Each row of numbers stands for one thing and depends on some of the facts below. Use the named rows to name the rest.

Facts:
Ξ: belongs to class; θ: refers to; Λ: is of sort
grubrok	Ξ	235; libras	Ξ	143; merok	Ξ	805; kemo	Ξ	512; branas	Ξ	984; skuplan	Ξ	512; gromik	Ξ	235; zetres	Ξ	143; kugran	Ξ	996
grerar	Ξ	996; droska	Ξ	143; truser	Ξ	984; flogrel	Ξ	996; famor	Ξ	143; fluto	Ξ	581; nalagrak	Ξ	235; vibrir	Ξ	996; stestabun	Ξ	984
pibem	Ξ	984; fleflas	Ξ	143; dalu	Ξ	235; fegrin	Ξ	996; brifedem	Ξ	581; tubi	Ξ	984; guvel	Ξ	143; keske	Ξ	512; stogrer	Ξ	996
skimar	Ξ	996; rimol	Ξ	805; lastok	Ξ	984; godak	Ξ	235; grava	Ξ	805; kenan	Ξ	581; flodrin	Ξ	235; vagri	Ξ	512; tipa	Ξ	805
gokli	Ξ	143; dasun	Ξ	996; geplim	Ξ	984; fuvam	Ξ	235; kurol	Ξ	235; februstos	Ξ	581; gosim	Ξ	235; femem	Ξ	581; kiflim	Ξ	996
stirom	Ξ	143; mede	Ξ	996; tustir	Ξ	581; memok	Ξ	581; suklo	Ξ	512; brabran	Ξ	143; zivas	Ξ	996; godrul	Ξ	996; kleklo	Ξ	984
veskon	Ξ	143; pakan	Ξ	581; trisar	Ξ	581; bropak	Ξ	581; pimom	Ξ	235; biflinum	Ξ	512; dorel	Ξ	512; staman	Ξ	805; stubelem	Ξ	512
klumiflin	Ξ	143; flatu	Ξ	143; dazoflum	Ξ	143; pabemul	Ξ	581; steker	Ξ	984; nesteklis	Ξ	235; stigar	Ξ	984; tustuk	Ξ	996; meklos	Ξ	143
foflu	Ξ	581; brore	Ξ	984; stanur	Ξ	996; zoflo	Ξ	984; skefevar	Ξ	235; suplu	Ξ	143; dregol	Ξ	984; pufoper	Ξ	235; fumor	Ξ	996
fledrenin	Ξ	984; pupam	Ξ	805; sosistom	Ξ	143; volon	Ξ	581; nofuda	Ξ	143; senusker	Ξ	984; flomes	Ξ	805; klostu	Ξ	581; klifel	Ξ	581
brozol	Ξ	996; flema	Ξ	512; nuplur	Ξ	984; plunomos	Ξ	805; floflabir	Ξ	143; stakles	Ξ	235; simul	Ξ	235; rogrefes	Ξ	984; skotro	Ξ	805
drifus	Ξ	581; klabe	Ξ	581; brina	Ξ	143; teskir	Ξ	235; sedrun	Ξ	581; penosam	Ξ	805; drestek	Ξ	581; pevi	Ξ	143; flekle	Ξ	143
brizeskar	Ξ	581; stiste	Ξ	984; vesuguk	Ξ	512; nefus	Ξ	143; zetis	Ξ	143; vego	Ξ	581; skerer	Ξ	512; pokli	Ξ	143; flubradum	Ξ	143
bubrum	Ξ	996; dagan	Ξ	805; pesul	Ξ	512; lide	Ξ	143; tokal	Ξ	235; trastu	Ξ	512; tikal	Ξ	235; guska	Ξ	235; skogaster	Ξ	581
tripar	Ξ	984; nasku	Ξ	805; vestatrak	Ξ	235; gigobrel	Ξ	143; traklu	Ξ	512; planos	Ξ	581; bapil	Ξ	805; vobram	Ξ	805; brupem	Ξ	143
bidras	Ξ	235; ruflum	Ξ	235; nimu	Ξ	581; zegror	Ξ	235; kletrastus	Ξ	984; plekan	Ξ	143; plasel	Ξ	512; seklar	Ξ	805; zaflivo	Ξ	512
tasok	Ξ	984; dodri	Ξ	984; gamedan	Ξ	581; pigrom	Ξ	984; tigatrin	Ξ	235; zesi	Ξ	996; bobu	Ξ	996; skatur	Ξ	984; trulus	Ξ	512
flaten	Ξ	996; fegro	Ξ	996; vegrum	Ξ	512; biplir	Ξ	143; stobrom	Ξ	235; plaklak	Ξ	581; zipa	Ξ	235; zikle	Ξ	512; soke	Ξ	581
gaki	Ξ	984; dreko	Ξ	235; vaste	Ξ	512; libras	θ	dodri; merok	θ	sosistom; kemo	θ	ruflum; skuplan	θ	pabemul; zetres	θ	tripar; zetres	θ	gaki
kugran	θ	zipa; grerar	θ	plekan; droska	θ	plaklak; truser	θ	gosim; flogrel	θ	zipa; flogrel	θ	plekan; flogrel	θ	tripar; flogrel	θ	gaki; famor	θ	tustuk
nalagrak	θ	pimom; nalagrak	θ	sosistom; vibrir	θ	pokli; vibrir	θ	guvel; fleflas	θ	kleklo; dalu	θ	tokal; fegrin	θ	brupem; tubi	θ	fledrenin; tubi	θ	tripar
skimar	θ	pabemul; rimol	θ	pimom; lastok	θ	brizeskar; kenan	θ	ruflum; kenan	θ	flogrel; flodrin	θ	trastu; tipa	θ	stestabun; tipa	θ	truser; tipa	θ	sosistom
dasun	θ	brizeskar; geplim	θ	pabemul; geplim	θ	pimom; fuvam	θ	droska; fuvam	θ	drifus; kurol	θ	plasel; kurol	θ	mede; kurol	θ	drifus; februstos	θ	gaki
memok	θ	meklos; memok	θ	flekle; memok	θ	gosim; brabran	θ	skimar; brabran	θ	pesul; zivas	θ	klabe; trisar	θ	skefevar; trisar	θ	merok; pimom	θ	tigatrin
biflinum	θ	ruflum; dorel	θ	plaklak; stubelem	θ	brizeskar; klumiflin	θ	suplu; klumiflin	θ	nefus; klumiflin	θ	zetres; dazoflum	θ	skuplan; stigar	θ	dasun; tustuk	θ	dasun
stanur	θ	stigar; skefevar	θ	penosam; skefevar	θ	rogrefes; suplu	θ	sosistom; dregol	θ	pibem; dregol	θ	ruflum; dregol	θ	merok; dregol	θ	traklu; fumor	θ	droska
sosistom	θ	skuplan; sosistom	θ	pupam; volon	θ	tikal; flomes	θ	plasel; klostu	θ	plaklak; klostu	θ	pigrom; klostu	θ	memok; klostu	θ	trulus; nuplur	θ	nefus
plunomos	θ	tubi; plunomos	θ	gokli; stakles	θ	bidras; stakles	θ	bapil; skotro	θ	flodrin; drifus	θ	plaklak; klabe	θ	dalu; brina	θ	zipa; teskir	θ	fluto
penosam	θ	tigatrin; pevi	θ	brupem; flekle	θ	tigatrin; flekle	θ	rimol; brizeskar	θ	skuplan; brizeskar	θ	meklos; nefus	θ	kugran; zetis	θ	pakan; zetis	θ	plasel
zetis	θ	trulus; vego	θ	kleklo; skerer	θ	dregol; pokli	θ	skerer; flubradum	θ	skerer; flubradum	θ	nuplur; flubradum	θ	zetres; flubradum	θ	kletrastus; bubrum	θ	sedrun
pesul	θ	flaten; tokal	θ	brizeskar; trastu	θ	floflabir; trastu	θ	rimol; guska	θ	brozol; skogaster	θ	pakan; tripar	θ	brizeskar; nasku	θ	trulus; nasku	θ	tikal
vestatrak	θ	kleklo; traklu	θ	sedrun; traklu	θ	kiflim; planos	θ	gokli; bidras	θ	trisar; bidras	θ	sedrun; bidras	θ	lide; bidras	θ	nofuda; ruflum	θ	brizeskar
nimu	θ	ruflum; nimu	θ	pupam; zegror	θ	trastu; zegror	θ	gromik; plekan	θ	skerer; zaflivo	θ	brabran; zaflivo	θ	flomes; zaflivo	θ	bropak; tasok	θ	foflu
dodri	θ	pigrom; dodri	θ	nalagrak; pigrom	θ	pibem; pigrom	θ	ruflum; zesi	θ	skotro; zesi	θ	tustuk; flaten	θ	tripar; fegro	θ	kiflim; fegro	θ	pesul
vegrum	θ	gosim; vegrum	θ	pabemul; biplir	θ	plekan; plaklak	θ	ruflum; plaklak	θ	biflinum; zipa	θ	skerer; zipa	θ	flodrin; gaki	θ	vego; dreko	θ	tokal
dreko	θ	tustir; dreko	θ	brupem; vaste	θ	kugran; vaste	θ	trisar; grubrok	Λ	f; libras	Λ	a; merok	Λ	a; kemo	Λ	a; branas	Λ	b
skuplan	Λ	a; gromik	Λ	a; zetres	Λ	d; kugran	Λ	b; grerar	Λ	e; droska	Λ	a; truser	Λ	c; flogrel	Λ	a; famor	Λ	a
fluto	Λ	a; nalagrak	Λ	c; vibrir	Λ	e; stestabun	Λ	c; pibem	Λ	a; fleflas	Λ	e; dalu	Λ	e; fegrin	Λ	c; brifedem	Λ	g
tubi	Λ	a; guvel	Λ	d; keske	Λ	c; stogrer	Λ	c; skimar	Λ	b; rimol	Λ	b; lastok	Λ	b; godak	Λ	a; grava	Λ	g
kenan	Λ	b; flodrin	Λ	a; vagri	Λ	a; tipa	Λ	d; gokli	Λ	b; dasun	Λ	b; geplim	Λ	a; fuvam	Λ	c; kurol	Λ	b
februstos	Λ	d; gosim	Λ	b; femem	Λ	a; kiflim	Λ	g; stirom	Λ	c; mede	Λ	c; tustir	Λ	d; memok	Λ	f; suklo	Λ	e
brabran	Λ	a; zivas	Λ	c; godrul	Λ	a; kleklo	Λ	a; veskon	Λ	f; pakan	Λ	f; trisar	Λ	e; bropak	Λ	a; pimom	Λ	f
biflinum	Λ	c; dorel	Λ	d; staman	Λ	c; stubelem	Λ	d; klumiflin	Λ	b; flatu	Λ	a; dazoflum	Λ	e; pabemul	Λ	a; steker	Λ	c
nesteklis	Λ	c; stigar	Λ	a; tustuk	Λ	b; meklos	Λ	b; foflu	Λ	f; brore	Λ	e; stanur	Λ	a; zoflo	Λ	a; skefevar	Λ	b
suplu	Λ	g; dregol	Λ	b; pufoper	Λ	g; fumor	Λ	b; fledrenin	Λ	a; pupam	Λ	a; sosistom	Λ	a; volon	Λ	b; nofuda	Λ	a
senusker	Λ	f; flomes	Λ	d; klostu	Λ	f; klifel	Λ	c; brozol	Λ	c; flema	Λ	g; nuplur	Λ	b; plunomos	Λ	c; floflabir	Λ	c
stakles	Λ	b; simul	Λ	d; rogrefes	Λ	d; skotro	Λ	a; drifus	Λ	a; klabe	Λ	c; brina	Λ	c; teskir	Λ	f; sedrun	Λ	b
penosam	Λ	a; drestek	Λ	e; pevi	Λ	a; flekle	Λ	a; brizeskar	Λ	a; stiste	Λ	g; vesuguk	Λ	f; nefus	Λ	b; zetis	Λ	a
vego	Λ	a; skerer	Λ	c; pokli	Λ	c; flubradum	Λ	f; bubrum	Λ	a; dagan	Λ	f; pesul	Λ	f; lide	Λ	e; tokal	Λ	a
trastu	Λ	d; tikal	Λ	a; guska	Λ	c; skogaster	Λ	a; tripar	Λ	b; nasku	Λ	e; vestatrak	Λ	a; gigobrel	Λ	b; traklu	Λ	d
planos	Λ	b; bapil	Λ	c; vobram	Λ	b; brupem	Λ	c; bidras	Λ	b; ruflum	Λ	d; nimu	Λ	e; zegror	Λ	a; kletrastus	Λ	a
plekan	Λ	c; plasel	Λ	f; seklar	Λ	a; zaflivo	Λ	f; tasok	Λ	c; dodri	Λ	g; gamedan	Λ	b; pigrom	Λ	d; tigatrin	Λ	a
zesi	Λ	e; bobu	Λ	b; skatur	Λ	d; trulus	Λ	g; flaten	Λ	g; fegro	Λ	d; vegrum	Λ	a; biplir	Λ	a; stobrom	Λ	b
plaklak	Λ	c; zipa	Λ	f; zikle	Λ	d; soke	Λ	d; gaki	Λ	b; dreko	Λ	a; vaste	Λ	e

Named rows:
brore: [-11  -7   6 -11  12 -10   7 -14 -25  -3  -7   9   3   7  -5   1   9  -9
   4  -1  29  -1  -4  -1 -12   4   3  -4   4   8 -11   0   1  14  -1  -8
 -13  -8  -8 -19   2   0  -4]
gaki: [ -7  -2   9 -14  16  -9   9 -22 -22   3  -4  11   8  12   1   0  11 -10
   1   0  33  -4  -9  -2 -15  16  13 -11   5   4 -10  -1  -1  15   0 -19
 -15  -3  -3 -15   2  -1   3]
februstos: [-18   2   8  -6  18   1   8 -15 -38  11 -10  15  12  12  -7  -3  10  -4
   7   0  19   5   7   2 -14  24   4 -17   4   0 -20  -3  14   6   5  -8
 -27  -2   2 -13   2  -7   2]
grava: [ -3  11  11 -19  12  -2  -6  -5 -13   6 -12   4   1   8  -2  -9  -4  -3
  11   5  23  -8 -17  -5 -15  25   4  -7   0   6 -25  -6   4   1   8 -23
 -16 -19  10 -17   9  11   1]
vibrir: [-16   0  15  10  11   4  11  -1 -40  -3   7   4   0   5  -4  16  15  -2
   4  -8  28  11   0  -2 -14  28  -1 -17   2   5 -15  -8   6   1  11  -8
 -16  -7  10 -20  10 -30 -17]
brizeskar: [-20  -5  11  -7  11  -2   5 -15 -36   9  -9  13   9   9  -1  -8  14  -3
   6  -6  23   4   0   1 -14  20   8  -8   8   3 -24 -10   1   6   9 -13
 -25  -9   2 -11   5  -2  -4]
nimu: [-17  -7   7  -5  10  -3   1  -8 -34   3  -9  14   2   4  -3   3  11  -5
   4  -2  21   7   7   7 -19  16   3 -15  -1   5 -15  -3   6   6   5  -7
 -12  -8   2 -19   5 -11  -1]
traklu: [ -9   5   2 -20  18  -5   3 -16 -30   5 -15  16  13  16 -12  -7   5  -9
  12  -3  27  -3  -2   2 -13   6   7  -4   8   6 -23   2   9  15   1 -13
 -26   1  -8  -9   0  11   5]
veskon: [-13  -3   7 -16   8  -2  -1  -8 -22   1 -11   8   5   5  -7  -8   2 -10
  10  -2  24  -5  -8  -4  -9  20   4  -6   1   4 -24  -9   4   5   3 -22
 -24 -14   8 -20  11   7  -1]
geplim: [-14   0  11  -8  21 -10   9 -19 -28   4  -6  12  13   9  -5  -2  10 -12
   2   1  30  -3   4  -5  -7  19  10  -9   7   4 -18   0   5   8  -4 -15
 -20  -8 -10 -12   7   2   4]
brina: [-11   2   7  -9  11  -4  -3  -3 -22   1  -9  10   1   2  -2   2   3  -9
   4   0  28  -2   0   0 -18  18   3 -14  -6   9 -18   2   6   2   7 -16
  -8 -16   2 -20   8  -1   5]
skatur: [-13   2   9 -14  18  -7  12 -21 -30   5  -7  10  12  16  -9  -6   9  -7
   8   2  26  -1  -6  -6  -6   9   4  -5  12   3 -15  -2   8  14   0 -10
 -26  -1  -9 -13  -1   3  -2]
stogrer: [-14  -5  17   8   6   2  10  -2 -35  -7   6   2  -4   5   1  12  16   1
   4 -10  29  11 -11  -3 -16  26   1 -10   5   6 -17 -14  -2   2  14 -14
 -17 -10  12 -21   8 -24 -22]
bobu: [-13   1  18   4  10   4  15 -10 -33   3   5   3   1  11   1   7  18   1
   2  -9  30   8 -17  -4 -18  31   6 -14   8   2 -16 -14  -3   4  17 -19
 -22  -2  17 -15   5 -26 -18]
bropak: [-18  -8  11 -13  12   0   4 -14 -38   8  -8  13   6   9   3  -5  17  -1
  10 -10  25   1  -7  -1 -10  16   7  -5   4   2 -23 -13  -3   9  12 -14
 -28  -3   3 -10   3   5 -10]
seklar: [-11  14  12 -19  18  -2  -2  -4 -20  12 -17   2   4   3  -8 -10   2  -4
  11  -2  23  -9  -9  -8  -7  19   2  -5   4   7 -26  -3   4  -2  13 -17
 -18 -14   5  -6  10  11  -1]
dalu: [-16  -1  12  -8   3 -11   2 -15 -22   3 -13   3   1   6 -12  -8   5  -6
   1  -3  22   4  -2   5 -21   6   4   3  17  17 -18  -1   0   9   1  -5
  -9 -20  -2 -18   4  -8  -7]
ruflum: [ -9   6  10 -14  20  -2   6 -17 -32   8 -10  11   9  14 -10  -4   7  -4
  11  -1  22  -1  -3  -2  -9  15   4  -7  10   3 -20  -4   9  11   3  -8
 -25  -3  -4  -9   2   2  -4]
tasok: [ -6 -39  12  73  56  -2  24   8 -13 -28 -66  17 -16  22 -17 -34  25 -23
  15  18   9 -38 -26 -25 -46 -21 -21 -22   8 -17  19   9 -11 -12 -19 -36
 -20  -3   3 -23  25   7  -4]
pakan: [-14 -13   7 -15   6   2   0 -13 -34   0  -7  13   5   8   1  -3  10  -5
  12  -6  23   3  -8   0  -9  20   6  -7   0  -1 -22 -18  -1  12   3 -18
 -29  -6   9 -20   9   4 -10]

Rows to name:
No name comes twice in this set of rows, the named rows included.
[-14   3   9 -21  13   0   2  -9 -29   8 -11   7   5   7  -1  -7   9  -4
  13  -9  29  -6 -14  -7  -6  12   5  -3   3   6 -24  -9  -1   7  15 -16
 -26  -7   2  -9   5  14  -6] -> nofuda
[-18   8  10  -9  16  -4   3  -9 -26  11 -12   9  10   6  -7  -7   6 -10
   5  -2  26  -3   3  -4 -12  23   6 -12   4   7 -25   1   9  -1   9 -17
 -19 -14   1 -11   9   1   7] -> famor
[ -2  -5   1 -21  10  -6  -3 -17 -21  -4 -10  17   7  15   1  -6   3  -8
  12  -2  31  -3 -13   3 -17  12  13  -2   2   6 -23  -7  -2  16  -1 -25
 -23  -7  -3 -18   3  17   3] -> trulus
[ -9  21  10 -23  22   4  -1  -5 -25  15 -16   4   5   8 -11  -7  -1  -3
  15   1  21  -8  -9  -6  -7  17  -2  -9   3   5 -23   0  13   3  12 -11
 -21  -8   5  -8   6  10  -1] -> flomes
[-29   9  16  -4   2 -11   5 -18 -17  16 -18   1  11   6 -17 -23   2 -10
  -2  -2  21   2   1  -1 -21  17   7   1  24  18 -31   0   6  -4   7 -15
 -18 -28   2 -14   6  -9   4] -> pevi
[-12   2  12  -9  21  -7   5 -15 -30   7  -9  13  11   9  -6  -2  10  -8
   5  -1  25  -2   3  -1 -10  22   9 -10   6   4 -22  -2   5   5   0 -14
 -19  -9  -4  -8  10   1   1] -> zegror
[-14  -7   9 -11  10  -2   6 -17 -28   8  -9  12   4  10   4  -5  15  -2
   3  -4  24   2 -10   4 -22  20   9 -12   4   3 -15  -8  -4  10  10 -18
 -19  -2   8 -14   0  -7  -3] -> gamedan
[-23 -10  12  -2  -4  -9   1 -16 -25   4 -11   6   0   6  -4 -11   9  -3
  -1  -4  20  10  -2   7 -28  12   7   0  13  14 -21  -8  -3   6   6 -10
 -11 -23   4 -23   3 -13  -7] -> klabe
[ -8   3   7 -15   9  -1  -1 -10 -20   3  -8   9   5  10   1  -6   2  -7
   9   1  28  -3 -11  -3 -16  24   7  -9  -1   5 -23  -8   5   5   6 -24
 -20 -13   6 -21   6   7   3] -> suplu
[-11  -8   8 -16   8  -1   5 -17 -30   8  -8  11   2  12   8  -3  15   0
   7  -8  27   1 -16   2 -20  16  10  -9   3   2 -14 -13  -6  14  13 -17
 -20   1   9 -13  -1  -1  -8] -> sedrun
[-11  -1  17   7   7   5  11  -9 -35  -4  10   5   3  14   3   7  13   0
   7  -5  28  10 -14  -5 -15  37   6 -13   5   1 -22 -19   1   3  11 -22
 -28 -10  16 -22   9 -21 -18] -> flaten
[-10  23  10 -17  23   2  -1  -5 -23  15 -17   5   7   8 -12  -6  -3  -5
  11   4  20  -7  -2  -5  -9  22  -1 -13   4   6 -24   3  16   0   9 -11
 -19 -11   4  -8   7   5   5] -> tipa

The same things again, as new rows of numbers:
Named rows:
zivas: [  2   5  13  42  18 -51  28  -8  33  -5 -13  -8   8 -10]
branas: [  7  16  36  23  21 -17  17   5  33  -3  22  -5  -7  -9]
gigobrel: [-17   8  38  18  15 -38  10  -6  28 -27  -5 -20  -1 -10]
stestabun: [ 17   4   8  18   8 -34  11   8  11   6   9  18  -1 -18]
zoflo: [  3  18  14  43  24 -31  11  21  39   4  13 -15  -9 -27]
floflabir: [-29  10  19   9  -9 -53  -2 -13  10  -5  12  -1   7 -35]
plaklak: [ 28  -9   9   9  16 -57  46   7  15  -6  -6  -5  -7 -16]
stobrom: [ -9   4  46  29  20 -23  15   8  29 -11   5 -15 -10 -13]
februstos: [  4  11  39  38   8 -51  47 -19  35  15  -4 -17  -6 -34]
nasku: [ 21  -3  28  62  26 -58  27  17  40 -25   3 -26   2 -37]
skogaster: [  6  11   1  44  23 -43  22  10  42 -25  -3 -28 -10 -14]
flaten: [  6   3  20  22  12 -54  36   7  18   8 -21   3   7  -3]
skatur: [ 17  23  18  28  14 -22  12 -10  38   8   9 -13  -6 -32]
guska: [  2  11  36  47  20 -18  17  -4  38  -5   0 -25  -3 -22]
sedrun: [ -6  13  46 -14  11 -51  19   6  11   1  15   9 -21 -23]
lide: [-25  14  24   3  24 -58   9  -5   9  22   4 -15   4 -40]
klabe: [  9   1  14  36  10 -50  28  -9  21 -18  -3  -3  -6 -23]
flekle: [-30  -1  -1  44  -1 -55   5  -5  12  -6   2   2  15 -26]
stanur: [ -3   0   0  48  14 -57  26   4  31  -7  -9  -5   7  -6]
vegrum: [-13  -7   0  65   7 -52  26   2   9  -8   0  12   4 -12]

Which thing is each row?
No name comes twice in this set of rows, the named rows included.
[  4  18  52  20   3 -63   7  15  21  -1   7   5  -1 -46] -> bapil
[  8  13  45   2  22 -44  43  14  30  14  17  -5 -17 -12] -> gaki
[-15   4  13  38  17 -60  19  -8   4  15  18   4   4 -32] -> trisar
[ 13  -4  17  37  -3 -36  34   3  16   6  10   5  16  -1] -> dodri
[-30   3  46   0  12 -62  32  -7  14  11   7  -5  -1 -22] -> nefus
[ 33   1   0  19   1 -42  46  -2  20  18   2   6  10 -17] -> pigrom
[-10   2  36  -7  23 -52  14   4  23 -18  -8 -15  -1 -18] -> gokli
[ 22 -24   8  41  11 -33  45  11  20  -6  14  13  12   5] -> lastok
[ -3  19  36  27  11 -55  42   5   0  36   1  -4  -2 -22] -> zipa
[-14  17   7  24   2 -39 -16  17 -15   0   6  26  -9 -39] -> tigatrin
[-15 -11  -4  13  -6 -67  27   5   2  -1  -4  14   6 -29] -> sosistom
[ 20  -6  19   0  13 -44  44  22  11   4   9  15 -10  -2] -> tripar
[  3   1  24  44   8 -57  41 -19  44  15 -16  -4  10 -20] -> fegro
[ -7  -3  19  44  -1 -37  23  -6  -3  -4   4  21  12 -20] -> nalagrak

